Below is a small trained network, with its code and all its weights. Each question gives an input and a class and asks what happens when units are switched off, that is, made to give their printed mean instead of their output.

import numpy as np


def w(rows, s, z=0):
    codes = np.array(rows[::2]) - 128.0
    scale = np.full(codes.shape[1], s)
    scale[-1] = z or s
    return codes * scale


def f(y):
    return np.maximum(y, 0)


def log_softmax(a):
    a = a - a.max(-1, keepdims=True)
    return a - np.log(np.exp(a).sum(-1, keepdims=True))


def net(x, mask):
    res = np.array(x, float).reshape(1, 3) / 4 @ E
    y = f(res @ A[0][:, :-1].T + A[0][:, -1])
    res = res + np.where(mask, y, B[0][:, -1]) @ B[0][:, :-1]
    return log_softmax(res[-1] @ U[:, :-1].T + U[:, -1])


A, B = {}, {}
E = w([
[108,52,15,66],'x0',
[165,47,186,254],'x1',
[21,149,80,222],'x2',
],0.0094)
A[0] = w([
[94,173,90,135,72],'N1',
[76,168,98,152,101],'N2',
[153,126,140,141,47],'N3',
[136,120,174,164,86],'N4',
[176,156,138,64,212],'N5',
[107,74,79,88,86],'N6',
[130,132,129,128,51],'N7',
[98,114,135,144,91],'N8',
[132,105,147,114,149],'N9',
[144,145,162,157,119],'N10',
[92,97,140,144,33],'N11',
[74,181,107,120,118],'N12',
[96,103,109,88,101],'N13',
[120,118,96,106,103],'N14',
[166,121,137,106,234],'N15',
[95,120,111,179,61],'N16',
[192,71,166,109,119],'N17',
[158,109,151,142,37],'N18',
[124,138,92,93,97],'N19',
[118,132,111,109,136],'N20',
[127,133,137,108,95],'N21',
[136,189,123,122,202],'N22',
[93,126,110,182,35],'N23',
[106,116,137,141,91],'N24',
[100,216,163,90,163],'N25',
[94,105,121,117,85],'N26',
[142,142,161,146,227],'N27',
[159,117,111,109,76],'N28',
[148,155,104,123,209],'N29',
[136,139,78,118,93],'N30',
[140,6,91,148,2],'N31',
[132,91,92,120,138],'N32',
[164,171,109,102,177],'N33',
],0.021,0.004)
B[0] = w([
[87,130,69,77,198],'N1',
[70,160,65,118,220],'N2',
[106,124,142,105,153],'N3',
[67,95,165,132,212],'N4',
[183,117,216,215,251],'N5',
[115,32,143,102,246],'N6',
[109,119,157,154,128],'N7',
[126,119,125,162,165],'N8',
[125,139,137,100,159],'N9',
[64,109,145,123,199],'N10',
[150,106,128,161,164],'N11',
[104,156,75,65,219],'N12',
[102,79,148,99,206],'N13',
[106,90,137,101,190],'N14',
[166,135,185,99,201],'N15',
[132,90,115,202,210],'N16',
[103,166,148,3,233],'N17',
[98,124,149,81,170],'N18',
[111,80,160,119,208],'N19',
[100,110,142,118,175],'N20',
[137,127,141,146,149],'N21',
[142,180,115,140,194],'N22',
[118,108,115,213,210],'N23',
[123,119,125,158,155],'N24',
[187,206,103,168,236],'N25',
[118,105,101,112,163],'N26',
[58,149,147,104,203],'N27',
[175,110,150,107,169],'N28',
[101,150,157,151,174],'N29',
[93,100,123,94,188],'N30',
[251,180,69,137,244],'N31',
[168,79,98,115,198],'N32',
[171,118,155,196,201],'N33',
],0.049,0.012)
U = w([
[143,242,202,146,105],'0',
[113,64,218,113,83],'1',
[84,255,46,129,134],'2',
[36,87,77,76,130],'3',
[64,149,199,32,255],'4',
[229,192,103,14,105],'5',
[34,89,144,198,111],'6',
[178,102,40,167,61],'7',
],0.0085,0.0039)

Each question gives the input, the list of numbers given to net, and the class t.
The units are the neurons (one row each of A and B). Each row of codes is followed by its name. A weight is (code - 128) times the scale printed after its matrix; where a second scale follows, it is the last column's (A, B and U).
mask holds one flag per neuron, in row order. A switched-off neuron (its flag False) gives its mean, the last column of its row in B, instead of its output. The means were averaged over made-up inputs and are rounded, as every weight is.
A unit's drop is (log p(t) with every unit on - log p(t) with that unit switched off) / (log p(t) with every unit on - log p(t) with every unit switched off).
The circuit of an input: a set's keep is (log p(t) with only the set's units on - log p(t) with every unit switched off) / (log p(t) with every unit on - log p(t) with every unit switched off). Starting from the 12 units with the biggest drops (on a tie, the unit counted first), units are removed one at a time, each time the one whose removal leaves the highest keep (on an exact tie, the one counted first), for as long as the keep stays at least 0.8.
units of the circuit, in order: the units of the circuit, biggest drop first
most important unit: the unit with the biggest drop
k most important neurons: the k neurons with the biggest drops, biggest first
drop of u: that unit's drop, to one decimal
input [-7,-7,1], class 2: most important unit : N12
input [7,1,8], class 7: units of the circuit, in order : [N31, N23]
input [-7,1,-5], class 4: 2 most important neurons : [N17, N31]
input [-2,-8,1], class 2: 2 most important neurons : [N12, N1]
input [0,5,0], class 4: 2 most important neurons : [N25, N5]
input [-1,0,-7], class 0: 2 most important neurons : [N5, N6]
input [1,6,0], class 5: 2 most important neurons : [N31, N5]
input [-2,1,4], class 6: 3 most important neurons : [N31, N17, N25]
input [-3,1,-1], class 4: drop of N31 : 0.5
input [4,1,-3], class 5: drop of N31 : 0.3
input [-1,2,0], class 4: drop of N5 : 0.5
